Here is a tiny trained network, its code and every weight. The questions are about switching its units off for an input and a class, where a switched-off unit gives its printed mean instead of its output.

import numpy as np


def w(rows, s, z=0):
    codes = np.array(rows[::2]) - 128.0
    scale = np.full(codes.shape[1], s)
    scale[-1] = z or s
    return codes * scale


def f(y):
    return np.maximum(y, 0)


def log_softmax(a):
    a = a - a.max(-1, keepdims=True)
    return a - np.log(np.exp(a).sum(-1, keepdims=True))


def net(x, mask):
    res = np.array(x, float).reshape(1, 6) / 4 @ E
    y = f(res @ A[0][:, :-1].T + A[0][:, -1])
    res = res + np.where(mask, y, B[0][:, -1]) @ B[0][:, :-1]
    return log_softmax(res[-1] @ U[:, :-1].T + U[:, -1])


A, B = {}, {}
E = w([
[7,146,73,197,169,152],'x0',
[125,126,132,130,130,127],'x1',
[125,126,132,129,130,126],'x2',
[143,240,153,175,72,102],'x3',
[64,82,155,127,55,247],'x4',
[130,129,128,127,128,132],'x5',
],0.012)
A[0] = w([
[113,188,169,163,22,87,146],'N0',
[125,163,87,97,113,119,125],'N1',
[135,145,144,116,133,26,57],'N2',
[45,79,96,85,47,158,18],'N3',
[171,159,110,136,163,67,229],'N4',
[88,117,96,165,203,88,147],'N5',
[90,99,201,131,24,152,135],'N6',
[197,53,184,68,114,60,47],'N7',
[226,70,173,101,155,111,38],'N8',
[140,157,218,99,77,173,96],'N9',
[100,109,28,145,209,53,145],'N10',
[214,81,175,36,115,107,184],'N11',
[69,103,189,116,113,204,179],'N12',
[129,159,139,102,158,75,138],'N13',
[206,134,253,96,57,147,169],'N14',
[150,14,154,137,105,131,33],'N15',
[112,145,211,136,11,115,97],'N16',
[172,149,162,152,183,29,80],'N17',
[116,233,126,204,82,84,6],'N18',
[31,158,53,174,97,127,2],'N19',
[118,99,74,155,234,116,154],'N20',
[101,255,155,176,79,81,141],'N21',
],0.0088,0.0084)
B[0] = w([
[173,189,89,99,172,44,210],'N0',
[108,122,99,131,136,152,140],'N1',
[199,92,62,164,133,142,165],'N2',
[21,99,214,157,78,255,190],'N3',
[54,87,191,136,85,208,220],'N4',
[123,206,199,60,154,107,190],'N5',
[177,176,90,82,162,100,225],'N6',
[82,109,190,141,81,213,191],'N7',
[83,131,184,107,91,235,179],'N8',
[206,151,120,97,164,72,182],'N9',
[138,209,196,73,171,91,211],'N10',
[115,52,78,243,49,140,239],'N11',
[153,86,71,184,91,92,252],'N12',
[81,91,82,143,92,136,170],'N13',
[208,176,122,109,189,78,234],'N14',
[217,44,70,203,143,18,163],'N15',
[176,150,148,99,204,110,192],'N16',
[114,40,54,218,103,93,191],'N17',
[28,70,208,159,54,239,181],'N18',
[195,39,40,245,66,94,185],'N19',
[146,204,201,102,142,135,201],'N20',
[103,31,76,186,105,141,227],'N21',
],0.0074,0.012)
U = w([
[67,112,211,160,101,199,253],'0',
[177,90,32,186,113,69,40],'1',
[197,253,169,65,191,44,88],'2',
],0.015,0.0033)

Each question gives the input, the list of numbers given to net, and the class t.
The units are the neurons (one row each of A and B). Each row of codes is followed by its name. A weight is (code - 128) times the scale printed after its matrix; where a second scale follows, it is the last column's (A, B and U).
mask holds one flag per neuron, in row order. A switched-off neuron (its flag False) gives its mean, the last column of its row in B, instead of its output. The means were averaged over made-up inputs and are rounded, as every weight is.
A unit's drop is (log p(t) with every unit on - log p(t) with that unit switched off) / (log p(t) with every unit on - log p(t) with every unit switched off).
The circuit of an input: a set's keep is (log p(t) with only the set's units on - log p(t) with every unit switched off) / (log p(t) with every unit on - log p(t) with every unit switched off). Starting from the 12 units with the biggest drops (on a tie, the unit counted first), units are removed one at a time, each time the one whose removal leaves the highest keep (on an exact tie, the one counted first), for as long as the keep stays at least 0.8.
circuit, biggest first: the units of the circuit, biggest drop first
top k neurons: the k neurons with the biggest drops, biggest first
drop of u: that unit's drop, to one decimal
input [0,-1,8,8,8,-5], class 2: circuit, biggest first	N16; N0
input [-3,-6,3,-7,7,7], class 1: circuit, biggest first	N15
input [1,6,-8,4,-4,-5], class 0: top 3 neurons	N4; N18; N12
input [-1,-4,0,-6,8,-1], class 1: top 2 neurons	N15; N12
input [-7,-8,3,-1,-2,-5], class 0: top 2 neurons	N7; N8
input [1,8,4,4,-8,4], class 0: top 2 neurons	N4; N18
input [-5,7,-3,4,-8,0], class 1: top 2 neurons	N17; N2
input [7,-8,2,3,8,-4], class 1: top 2 neurons	N19; N12
input [-8,3,0,5,-5,-2], class 1: drop of N0	0.0
input [-4,-5,2,1,8,-6], class 2: drop of N9	0.1
input [0,5,-1,-1,-8,-6], class 0: drop of N4	0.5
